After every row comes roughly how far along a hidden order it lies, from 0 to 9.
In the rows, zero is written as 100.
[117  96  78 111  93  78 105 102  76 143  80  84  69  71  97 102 127 139
  98  40 103  58  87 141 122 111 134  94  92 117 104  78  93 110 112 137
 106 126 112  86  85 112 107 100 101 152 106 111 197 101 135  99  64 100
 101  98 103  93  84  58  78 128 119  95 114 156  56 144  74  47  72 133
 123  86 101  90 111 115 124 117 128  66 115 126  87 107  99 108 102 105
  91  57 123  99 128 117 120  89 122 117 192  84 105 137  95  87 115 105
  92  67 121 102 114 111  95 119  71  93  77  64 121  92  75  97 128  86
 105  83  97 108  82  86  85 125  97 143] => 0
[128 138 102  81  98  98 111  93  69  51  67  91 111  81  94 112 133  92
  99 159  92 131  73 156  71 120 119  74  86  98  84 112  97 121 119 108
  99 115  89  78 106 107 164 153 101  64 131  83 123 119 119  77  93  90
  80  83 101  81  89  31 102 124  72 105  95  92  84  97 114  62  98 102
 111  79 110  83  97 131  90 111 106 103 111 112  50 113 105  51  89  73
  82  68 119  89 119 101  76 113 154 110  47  90  95 106  78  94 149  90
  84  82  80 117 104  93 127 175 132  88  99  69  78  98  70 129  94  57
 104  98  41  94 108  69  48 109  87 141] => 2
[137 100  98  71  77  84  61  86  83 157  74  85 115  84 121 108  91 100
 123  83  51  61  55  84  82  96  75  90  94 102 121  90 115  94 140  86
 104  86  73  57 117 109 107 100  97  49  79 109 127  88  86  85  99 102
 103 123  90 115  80  69 127  83  83  87  95  73 119  88  99 116  95  66
  88 175 114  94 104 161  70  99  84 124  97  95  79  99 114  94 114  37
  90 120  81 109  73  94 111 106  86  96 100 136  87 110 102 120 124  95
 109  47 170 100 111 119 121  90 167 112  56 108 104  98 109  78  60  57
 132 107  89  85  83  97 113 120  89  98] => 0
[ 84 103 107 126 112  75  94 106  78  84  61 109 126  98 108  99 109  93
  59 141  99 148  76 124  80  87 111 106 116  94  74 123  65 102  69 126
  99  91  90 130 102 112 154 124 106  33 116  89  83 105  80 125  75  69
  89  91  94  85  94  59  86  80  70 103 108  71  57 103 140 118 103 106
  93  58 117  98  99 106  81 114  79 120 114  93  77 119  95  74  74  77
  69 120 142 104 105 111  85 120  71  94  57  95  86 113  98 115 150  93
  87 115  64  98 120 106  99 174 108  82 117  47  87  98  91  86 101  82
  80 101  29  81 124  89  35  99  86 121] => 8
[ 72 134  98  94  91 114 144 123  92 104 117  87  86  84  83 111 116 124
 100  48 112 100 115 139 120 148 102 102  97  89  92  80  92 129 120 115
 113 121 121  76  88  84  66 116 105 179 172  98 166 112 159  63  77 103
  94 106 106  91 117 122  94 152 103 115 105 138  90 114  76  89  85 121
 124  72  70 106 104  74 122 115 132  85 116 108 129  84 100  94  73 135
 110  35  96  91 146 105 131 105 147 107 127  78 107 111  82  56  83 126
  92  87  76 118  95  79 104 118  82  90  77  49  85 101  66 101 131  95
  70  89  98 118 100  68 103 104 105 138] => 2
[126 123 143  65 113 105 102  61 102  78 107 113 137 109 105 119  50  78
 132 154  78 131  75 119 111 120  96 112 106 108 119  62 115 137 116  77
 138  78  96  52 133  89 143  93  77  65  49  97  90 109 118  53 104 112
  89  93 118 114 130  66 144  74 123 100  95  26 130  98  82 147 121  78
  95 152  86 107 105 153  70 105 128 111 108  84  68  94 114 122  86  85
  83  84  81 131  81 104  80 125  76 149 107 146  80  90  93 103 117  81
 132  67 156  76  80 119 145 100 153  99  73 133  78 126 119 103  80  95
 125 118 106  96  97  90  98 103 112 115] => 2
[105 131 118 107 128 119 140  87  93   4 108 116  86  98  84 105 104  77
 111 188 127 154 115 144 101 120 129  91  89  98  83 104  97 123  90 107
 103 119 112 114 107  94 160 132  91  95  97  75  78 114 128  90  99 112
  85  63 114  85 122  70 100 117 121 111  90  94  93  99  99  64 109 119
 114  49  92  92  98  93 105 109 124  89 115 116  68 111  96  90  82 138
  99  63 124  95 123  96  57 115 141 134  60  82 102  84  75  62 121  84
  87 143  63 107  86  85 121 138  82  87 128 100  79 112  85 155 116 114
  91 111  87 119 112  90  56  86 106 133] => 7
[106 131  92  96 100 128  99 101 116 123 115 104  69  70  99  93  96 103
 163 126 122  71 124  56 102 105  81  75  70  79 115 130 153  88 138  72
  79 124  97 107  81  95  66  94  90 150  98  93  88  90 127 100 137 129
 104  95 101 119  95 168 108 145 122 104  55 142 148  70  96  66  79  88
 109 102  88  89  96  87 101  85 124 103  93 109 125  73 102  98 127 124
 138 131  88  97  73  78  78 128 126  88  64  95 125  76  83  47  69 108
  74 138  92 122  83 107 118  62 102 123 100 155  91  91  97 140  84 134
 107  99 131 144  81 120 140  95 107  72] => 6
[101  87  84  72  98  77  94 100  84  60  82  72 134 103  94  97 134 114
  42  84  89 115  80 143  91  92 127  88  99 157  81 103  69  94  95 119
 109  98 102  92 100 119 128 119 105  52 115 112 117 113  74 106  98  85
  77  85 100  71  67  29  61  85  58  92 133 100  61 125 112  91  99 120
  99  66 116  91 107  98 116 102  89  66  91 107  65 139 100  83 100  76
  76  70 130  94 126 109 100  37 125 105 113  86  85 126 121 157 129  95
 109  61 110  85 109 102  88 169  73  86 127  67 116  89  91  85 127  79
 109  84  75  73 113  84  43 112  93 106] => 3
[ 58 126 109  85  74 110 121 138  97 133  99  91 136 113  89 112 123 108
  64  47  84 115  94 123  94 132  73 120 132  64  89  93  77 127  92 105
 108  81  99  73  82  84  48 114 119 135 200 100 136 125 120  61  84  55
  95 131  89  92 116 133 103 119  54 123 115  91  81 105 109 150 113  98
 107 103  84 121  87  79 101 106 108 117  98  74 132  68 102  56  67  85
  93  87  75  91 128 122 155 118  82  63 100  96  96 103  96 112  79 133
 108  50  49 109 108  77  91 113 117  86  72  33  82  94  79  45 104  64
  56  75  62  73 121  61 115  99  96 124] => 4
[ 88  89  75 107  77  99  69 117 114 169  98  89  85  86 117  89  97 108
 119  54  85  56 108  30  87  84  56  91  90  77 112 119 116  60 130  86
  77  98  86 112  96 102  43  85 109  96 116 108  94  72  81 128 112 106
 117 131  81 118  78 163 103 102  80  92  84 120 134  67 110 114  78  73
  85 128 108  99  99  86  91  87  60 128  89  92 147  87 101 107 123  80
 123 152  85  94  70  74 120 107  96  58  59 107 110  99 106  88  80 118
  84 121 114 121 111 108  87  56 119 122  87 110 106  87 115  88  71 102
 101 106 115 111  87 121 146 103  92  54] => 6
[101 116 109 108  92 121 104 100 111 115 118 108  72  95 110 103  71  79
 154 118  94  96 113  58  91 117  61  99  90  49 112  95 122  98 130  76
  90 105  92  98 122  83  81 101  98 108 100  87  83  83 117  90 104 120
 118 119  92 121 124 153 141 110 115 102  69  84 157  55  92 116  97  62
  93 142  88 105  97 108  74  97  83 143 108  95 127  78 104 107  94 104
 122 111  69  98  83  71  92 147 117  94  36 115 108  73  73  42  85 104
  90 134 108 127  95  91 121  48 143 116  71 121  74 109 104 127  66  98
  96 128 111 124  91 108 148  92  99  88] => 5
[118  82  96 112 114 101 117  99 101  76 109 115  89 119  78  93 127 106
  85  97 136  85 120 131 124  87 146 101 108 121 100 100 108 110  54 113
  93 110 117 114  68 106  98  81  99 168  82 103 102 125 104 106 108  92
 102  76 112  90  97  91  76 107 133 107 111 143  62 143  89  44 117 144
 119  64 101 100  91  80 140  95 145  51  87 114  79  95  91  95 120 137
 101  86 112  97 114 138  98  78  79 106 191  73 115  98 116 126  73  92
 108  92  66  77  90  98  76  79  35  92 130 129 131  96 104 102 135 130
 103  69 132  96  98 110 101  94 111 109] => 5
[ 92 117 105 137 124 114 129 100  94  24  99 120  65  95  96  97 100  76
 112 189 132 152 121 114  86 109 112  90  87  67  76 126  93 102  86 110
  84 124 105 145 107  96 150 134  99  87 105  71  61  98 111 120  90 108
  98  75 101  88 114  96  97 116 110 107  78 101  99  77 118  66  97 104
 105  43 102  91  98  78  96 108  90 109 119 113  88 111  91  86  83 132
 103  95 128  87 112  81  58 134 140 109   6  74 109  81  69  45 126  86
  68 178  44 125  97  78 109 137  89  92 131  87  74 109  86 159 101 113
  78 120  72 124 112 104  67  82  99 117] => 9

Part 2:
[111 105 102 103 119  92  81 104 129  97 103  92 104 107  84  97 103 100
 108  99  85  80 135 100  92 134  85  95  97  91  92  98 110  88  89  75
 106 117  80  95  84 106 106 105 113  94  79 103  90  95 108 108  97 107
 105 108  99  91 109  79  80 102 120 100 102 100 104 133  84  71  99  90
  90 121 121  92 104 110  86  69  92 112  91 111 105 111 107 133 104 104
 100 109 121 111 114  72 108  99  90 132  99 121 101 127 111  92  90 118
  88 105  90 101 114 110  91  92  79  96 113 116  81 107  86 109 115 103
  71 101  94  66 101 100  92  53  96  95 100 118  95  88  91 154 116 113
  62 103  90 120 120 108 121  91  70 103 106 125 110  92  94  95  60  96
 101 124 122  98  92  97 101 111  55  86  93  87  87 103 114  97  98 126
 113 102 104  96 112  98 107  99 101  65  96  70  93  86 106  96 126  93
  96  99 104 108 114 124  99 101  88 107 118 116 118  82 120  99 100] => 7
[104 125 131 111 109  55  71 135  70 102  47  87 142 109  94 119 137 128
 108 102  88 146 147  88 123  95 150 103  64  96  97 103  98 113  90  80
  62 178 107  98 116 113 133 109 114  62  82  74  87 129 105  52 103  76
 102  67  94  98 114 110  90  88  29  91  95  84 112  82  87 108 110 142
  48 104 115  54  83  71  76 135 157 102 134 110 123  89  94  57 106 144
  88 109  59 130  77 104  98 101  77  75 102  85 101 128  21 107  85 115
 105 124  91  92 120 170 117 100  84 106  99  87 136 118   5 141  52 115
 133  93 121 122  63 100  94  43 105 111  32  99  89  72  89 113 106 106
  98 149 101 110  55  68  84 119 115  68  70 117 145 130  77  77  92  43
 104 104  81 105 104  86 100 153  75  44 151  73  91  76 131 140  83  72
 105 101 151 128  90 111 114  77  85  90  90  91  87  75 111 109  78 122
 114 117  71 103  99  52 106  87 125 101  84 130 102  55 115 148  88] => 4
[110  53  79 108 131 192 108  79  85  96 107 143  78  83  97  94 106 108
  88 114 135  85   6 118 105  98  78 100  75  96 125  95  70 146  70 105
  94  91 125 119  45  52 134 104  86  97 195  99  98 116 116  99  58  84
  40  99  99 131 111 125 115 119  40  59  99  49 100  40 197 124 160 141
 200 107  33 101 103 143 105 113  93 112 126 152  86  46  92  78 122  77
  68  99 108 173  97 125  96  56  95  77  69  98 120  69 107 107 142 103
 141  87 153  75 109  48 103 152 157 115  79  60  81  94 134 102 111  81
 116 114 114 127  73  37  79 139 101  81 101  82 122 157  88  34 132  97
 162 153 111  81  55  93 129  90 159 100 103  42  87 115 121  57  94 120
 101 168  92 129  91  96  64  59 190 135  93 173 116  48  79 157  65 114
  74 117 128  65  70  76 124 133 121 129 126  77 132  72 105  89  86  37
 173 119  82  71 113  89  90  85 123 185 101  96 139 106  92  79  66] => 0
[108  95  99  89 111 106  88 175  89  94  25 106  92 112  60  85  58  98
 106  99 112 107  81  97  92  98 114  72 103 108  90  77 100 116  80  76
 101  94 130 126 112  81 100 104 103 121 130  96  86 108  82 107 108  85
 131 135  60 100 115 110  71  97 128 103 102  69  82  75  98 148  99 128
 117 106  94 102  84  95 125  99  93  52 154 113 115  65  97  94  97 139
  64  98  91 102 100 115 104  96  99 105  92  96  86  68  75 135  93 114
 131 103 106  55 103 111 101 102  89 104 111 115 124  61  76 105  96 113
 109  90 113 118  97  88  92  66 108 108  84  70  89 120 126 102  99 110
 101 116  98 113  99  82  94  99  93 100 105  73  70 151  87  88 111 111
  87 136  78 112  99  66 108  86  87  86 116 100  88  60  88 138  93  64
 102 107 150  94 115 126  74  83 112 113 104 165  91  93 114 102  90  91
 135  84  75 113 122  75  97  78 108  92 122 111  59  87 101 107  61] => 4
[106 108 102  86 115  49  67 143 116 102  99  76 116 100 116  92 100 100
 112  92  86 107 200  84  73  99  84 111  99 107  80 118 140  41 110 104
 100 155  72 109 101 123  96 105 136  96  77 102  91 103 119 110 128  87
 141  82  83  92  99  99  78 104 127 130 105 131  84 139  49  73  32  57
  20 117 146 113 108  84  88  75  95 106 106  79 119 104 103 160  74 147
 109 117 110  52  95  87  99 149 109 107 107 138  91 118  98  96  69 116
  92 122  94 142 110 127  59  50  60 102  93 155 112 101  95 106  81 123
  84  87  95  84 129 158 101  58 116 103  97 127  81  80  91 133  96 108
  66  76  91  96 124  90  87  98  80  91  78 142 130 108  74 131  53  78
  99 122  91  84  84 138 108 106  43 102  95  47  71 109 135 102  89  54
 126 100  66 109 112  99 108  79  88  89  99  65  80 124 102  83 112  96
  70 108 139 106  98 110 109  99  83 110 103 102 121  92 111 108 107] => 8
[130 106  96 111 108 120  94 116  91  97  92 106 110 116  97  99 114 108
 119 123  75 112  76 108  83 101 114 112  90  92  92  82 103 106  78 101
 116  92 105  88 121 113 111 105 105 100 127  82  96  93  97 102 110  82
 109 107  99 110 135  98  77 102 114 101  93  98  98  85  97 102 109 105
  82 110  68  87 107 102 102 115 105 105 114 120 116 105 103 105 116  88
  88 100 110 136  97 117 114  86  91  82 104 109 105 113 100 109  95 117
 103 117 132  91  93 130  99  98 100  99 108 148  81 120  67 111  96  86
  87 136 120 104  95  87 103  73 104 102 111 100 110 122  89  76 111 104
  96 120  97 107  82  98 119 109  66 110  93  90 111  99  81  83  77  88
 102 131  99  93  95  84  98 108 107 124 109  97  98  84 107  78  92  73
 114 102 128  98  81 101 115  89 114 113 110  71  78  81  96 112  82 102
  90 120  92  62 117 102  93  96  96  97  98 115 121  93 103 108  97] => 4
[104  83  93 106 130 138 131 116  69  95  74 155 111 114 103 107 100 107
  79 104 123 128  28 122 121 102  89  89  52 105 102  92  82 144  86 112
  53  69 128 146  79  81 150 103  84  90 148  93  97 130  93  61  73  49
  52 112 117 119 142 121  80 107  61  62  99  93  98  72 112 105 126 162
 108 100 109  60 103  89 123 116 134  82 115 148 143  46  95  69 110  88
  81 101  82 165  58 147  96  76 107  92  85  75 101  82 108 109 128  93
  91 102 140  40 113  92  95 165 158 110 109  89  95  78  84  93  93  96
  84 107 134 148  44  63  91 103 125  87  53  96 105  65  95  58 115  91
 116 131  97 111  63  90  87  98 200  96 128  66 110 157  98  64 156  85
 106 164  95 106 100  59  92 150 165 133 128 132 121  67  96 106  65  96
  96 103 128  93  79 108 146 100 103 152 161  61  95  77 106 108  47  95
 110 110  62  89 139  78  99  99 108  99  99 114 109  83  32 137  56] => 0
[109 105 116 108 118 109  87  99 105  81  97 121  91 110 108 106 106 110
  95 119  85 110  48 101 113 103  75  99 104  90  85  90 102 103  89 112
  90  71 103 130 105 114 106 107  95 109 137  96 102  75 107 114 112  83
 106 106  98  97 103 107  79 105 123 100 115 117 115 122  85 105  77 100
 112  89 127 106 103 120  93  99 124 109  79 112 113 109 102 123 102  81
  85 100 110  97  98 112  96  83 121  92 114  95 104 115  92 107 117 112
  87  74 110 101 100  90  91 105 126 100 108 115  81  86 106 112  96 100
  70 105 104 106 105  83  96  64  99 104  75 100  99 122 105 112 113 106
  95 112  97 115  85 101  98 100 101 116 126 101 107  85  86  85  55  82
 117 105 102  92  90  99  96 106 110 120 120  88 105 108 111  77  98  89
 109  89 102  98  94  98 114  97  95  89 100  73  80  72 106 116  88  90
 101  94  90  96 112  99 101  84 117 101  97 116  94  86  90 128  84] => 5
[112 111 100 108  67  50  70  89 172 102 117  73 106 108  73 102 142 112
 105  94  94 104 190 103  56 127 128 106  88  95 121 109 103  58  97  94
  91 157  58  39 131 163  99 109 140 104  15  91  88  92 114 105 118 135
  93  89  82  71  91  77 101  89 120 131  36  95 115 135  91 100  60  63
  29 118 142 108  96  95  31  68  74 100  87  72  80 126 111 120  85 123
 121 100 118  67 142  88 107 103  97  91 151 140  87 109 110  93  59 131
  82 108 101 131 109 161 102  37  25  95 108 104  80 149  69 117  74  99
  52  92 102  33 133 122 109   1  76 107 140 103 117 117  80 112  94 106
  44 109 100  94 126  96  74  95  31 111  94 136 128  97  76 122  64  48
 117 102 132  90  79 117 112 113   5  70 105  79  92 118 131  66  89  66
 121 107  56 108 109 102  79  96 101  36  27  78 108 139 107 112 106  91
  84 113 125 126  85 100  96  97  87  98 103 102 124 125 153  93 102] => 9
[102  91  90  94  84 132  92  93  84 107 169 121  78 123  91  96  75 101
  99 113  77  64  40 109  87 125  60 129 123 100  97  79  93  88 100 128
 140  90  42  76 101 122  89 110 125 101 113  96  88  52 109 127 102 134
 107  95  60  99  85 108  98 131 125 108  71  87  94 125  83 118  91  65
  97 117 121 132 167 133  86  62  61 111 115  82  75 125 119 167  73  85
 145  91 111  53 141 112 100 101  98 101 113 126 106  90 137 106  95 109
 102  84  97 104  98 115 123  92  72 101 102 120  79 103  95  91 134 100
  86 100 115  76 127  97 114  89  96 110 136 104 130 118  81 120 107  97
  53 116  92 111  94 106 103  96  50 116 102 100 104  30  90  89  55 138
  96 124 144 110  83 137 100  16  46 103  43 174  92 143  95  70 120  65
 117 102  52  86  68  75  70 103 107  79  71 110 119 127  98  85 113  87
 108 107 116 156 104 117  82 116  81 117 122  80 135 121 139  75  91] => 8
[109  83  88 136 112 137  42 144  97 109  97 143 105 116 109 102 114  99
 101  95  85  96 115 107  86 124  90  94  75 116 107 104 109 111  81  97
  84  56 106 113  48 110 122 120  97 103 132  97 102  98 125  76  85  88
 110  96 102  99 126  95  70 105  86 100  94  95  72  79 120  82 103 124
 105 102 111 103 109  94 128  97  82  85 116 111  94  71 113 107  97 109
  83  97 113 111  99 121  88  63  97  90 106 149 102 108 107  96  74 125
 103  67  86   0 111 131 102 119 111  84 108 159  70 104 102 101  94  79
  98 111 122 112  91  90  95  80 121  90  87  99 109  66  86  92  98  93
  90  73  99 110 121 105 131 121 132  83 105  80  99 101  91 102  71  88
  88 186 105 107  81  78  81 102  95 143 116 145  86  85 118 139  87  45
 104 110 107  86  68 110 127 104 105 109 139  92  95 135 106  98  82  64
 120 139  99 103 148 111  95 119 104  96 106 111 111  72 107  24  83] => 4
